Here is a tiny trained network, its code and every weight. The questions are about switching its units off for an input and a class, where a switched-off unit gives its printed mean instead of its output.

import numpy as np


def w(rows, s, z=0):
    codes = np.array(rows[::2]) - 128.0
    scale = np.full(codes.shape[1], s)
    scale[-1] = z or s
    return codes * scale


def norm(h):
    return h / np.sqrt((h * h).mean(-1, keepdims=True) + 1e-5)


def f(y):
    return np.maximum(y, 0)


def log_softmax(a):
    a = a - a.max(-1, keepdims=True)
    return a - np.log(np.exp(a).sum(-1, keepdims=True))


def net(x, mask):
    res = np.array(x, float).reshape(1, 4) / 4 @ E
    u = 0
    for l in range(2):
        y = f(norm(res) @ A[l][:, :-1].T + A[l][:, -1])
        res = res + np.where(mask[u : u + 10], y, B[l][:, -1]) @ B[l][:, :-1]
        u += 10
    return log_softmax(norm(res)[-1] @ U[:, :-1].T + U[:, -1])


A, B = {}, {}
E = w([
[140,200,128,122,141,171,162,130,107],'x0',
[159,33,180,155,177,204,180,126,142],'x1',
[168,105,193,103,131,82,88,85,116],'x2',
[76,146,92,57,130,159,6,64,134],'x3',
],0.011)
A[0] = w([
[107,70,179,148,168,137,227,108,142,91],'0.n1',
[168,145,29,121,129,122,103,103,215,226],'0.n2',
[133,41,152,187,168,171,132,135,209,98],'0.n3',
[76,115,78,160,254,174,23,183,145,135],'0.n4',
[146,202,62,221,142,173,198,162,73,254],'0.n5',
[195,145,78,138,186,134,203,217,115,73],'0.n6',
[77,73,134,154,82,108,139,152,144,105],'0.n7',
[201,150,100,240,189,150,171,213,110,11],'0.n8',
[199,65,99,128,159,89,106,59,176,73],'0.n9',
[47,129,78,173,128,160,194,230,238,118],'0.n10',
],0.0075,0.0034)
B[0] = w([
[164,126,94,190,160,112,98,151,123,217],'0.n1',
[128,98,85,90,136,131,128,113,86,209],'0.n2',
[175,105,118,121,93,58,203,78,113,222],'0.n3',
[45,121,74,118,141,167,113,73,170,216],'0.n4',
[136,1,150,145,126,192,135,102,91,254],'0.n5',
[88,72,130,162,78,182,142,100,124,202],'0.n6',
[102,186,78,136,109,101,145,99,147,165],'0.n7',
[104,46,205,171,167,107,188,130,154,207],'0.n8',
[139,103,175,169,135,154,89,75,153,179],'0.n9',
[221,147,118,107,135,34,110,143,70,228],'0.n10',
],0.0097,0.0071)
A[1] = w([
[77,159,74,151,162,183,76,93,160,73],'1.n1',
[82,60,162,242,194,134,159,90,154,203],'1.n2',
[72,138,149,174,172,182,211,181,172,108],'1.n3',
[81,78,97,108,88,186,98,129,79,63],'1.n4',
[176,123,2,122,106,186,159,84,174,80],'1.n5',
[124,201,89,66,159,175,168,163,112,3],'1.n6',
[176,201,197,93,78,76,80,128,99,64],'1.n7',
[125,89,91,57,151,41,183,101,62,184],'1.n8',
[114,157,157,183,113,164,253,193,107,123],'1.n9',
[205,198,172,192,248,56,125,169,171,170],'1.n10',
],0.0087,0.0043)
B[1] = w([
[71,66,142,47,115,176,187,111,168,173],'1.n1',
[169,105,174,164,126,139,107,163,150,250],'1.n2',
[153,121,183,161,91,79,103,139,143,148],'1.n3',
[51,182,105,87,143,134,122,135,109,172],'1.n4',
[100,117,76,64,153,59,102,88,148,171],'1.n5',
[67,68,167,131,146,133,72,82,139,134],'1.n6',
[161,168,59,148,73,96,146,198,44,149],'1.n7',
[201,185,152,169,98,86,134,153,127,209],'1.n8',
[219,76,254,190,163,152,153,111,234,175],'1.n9',
[13,162,80,58,127,91,69,37,73,159],'1.n10',
],0.012)
U = w([
[143,197,88,149,62,31,96,174,43,126],'0',
[68,210,153,168,171,195,204,227,167,2],'1',
[29,114,114,53,158,177,61,65,138,189],'2',
[213,78,254,238,126,138,130,141,151,184],'3',
],0.014,0.0078)

Each question gives the input, the list of numbers given to net, and the class t.
The units are the neurons (one row each of A and B). Each row of codes is followed by its name. A weight is (code - 128) times the scale printed after its matrix; where a second scale follows, it is the last column's (A, B and U).
mask holds one flag per neuron, layer by layer. A switched-off neuron (its flag False) gives its mean, the last column of its row in B, instead of its output. The means were averaged over made-up inputs and are rounded, as every weight is.
A unit's drop is (log p(t) with every unit on - log p(t) with that unit switched off) / (log p(t) with every unit on - log p(t) with every unit switched off).
The circuit of an input: a set's keep is (log p(t) with only the set's units on - log p(t) with every unit switched off) / (log p(t) with every unit on - log p(t) with every unit switched off). Starting from the 12 units with the biggest drops (on a tie, the unit counted first), units are removed one at a time, each time the one whose removal leaves the highest keep (on an exact tie, the one counted first), for as long as the keep stays at least 0.8.
circuit, biggest first: the units of the circuit, biggest drop first
k most important neurons: the k neurons with the biggest drops, biggest first
drop of u: that unit's drop, to one decimal
input [0,-8,-2,4], class 2: circuit, biggest first : 0.n10
input [-5,-2,5,0], class 0: circuit, biggest first : 0.n5; 1.n9
input [-8,3,-5,3], class 0: 2 most important neurons : 0.n3; 0.n10
input [0,-8,0,-5], class 3: 2 most important neurons : 0.n5; 1.n9
input [7,-2,8,-3], class 0: 2 most important neurons : 0.n8; 1.n7
input [5,-8,2,-4], class 3: 3 most important neurons : 1.n9; 0.n10; 0.n5
input [6,-1,2,2], class 2: 2 most important neurons : 0.n10; 0.n3
input [-3,2,2,3], class 2: 2 most important neurons : 0.n8; 0.n4
input [-6,0,-5,2], class 0: 2 most important neurons : 0.n10; 1.n8
input [5,5,-1,3], class 2: 3 most important neurons : 0.n8; 0.n4; 1.n5
input [-2,-5,8,5], class 0: 3 most important neurons : 1.n7; 0.n4; 0.n5
input [2,6,-8,5], class 2: drop of 0.n4 : 0.2
input [-1,1,-2,1], class 0: drop of 0.n10 : 0.3
input [-8,0,-3,2], class 2: circuit, biggest first : 0.n4
input [-1,7,1,6], class 2: drop of 0.n4 : 0.3
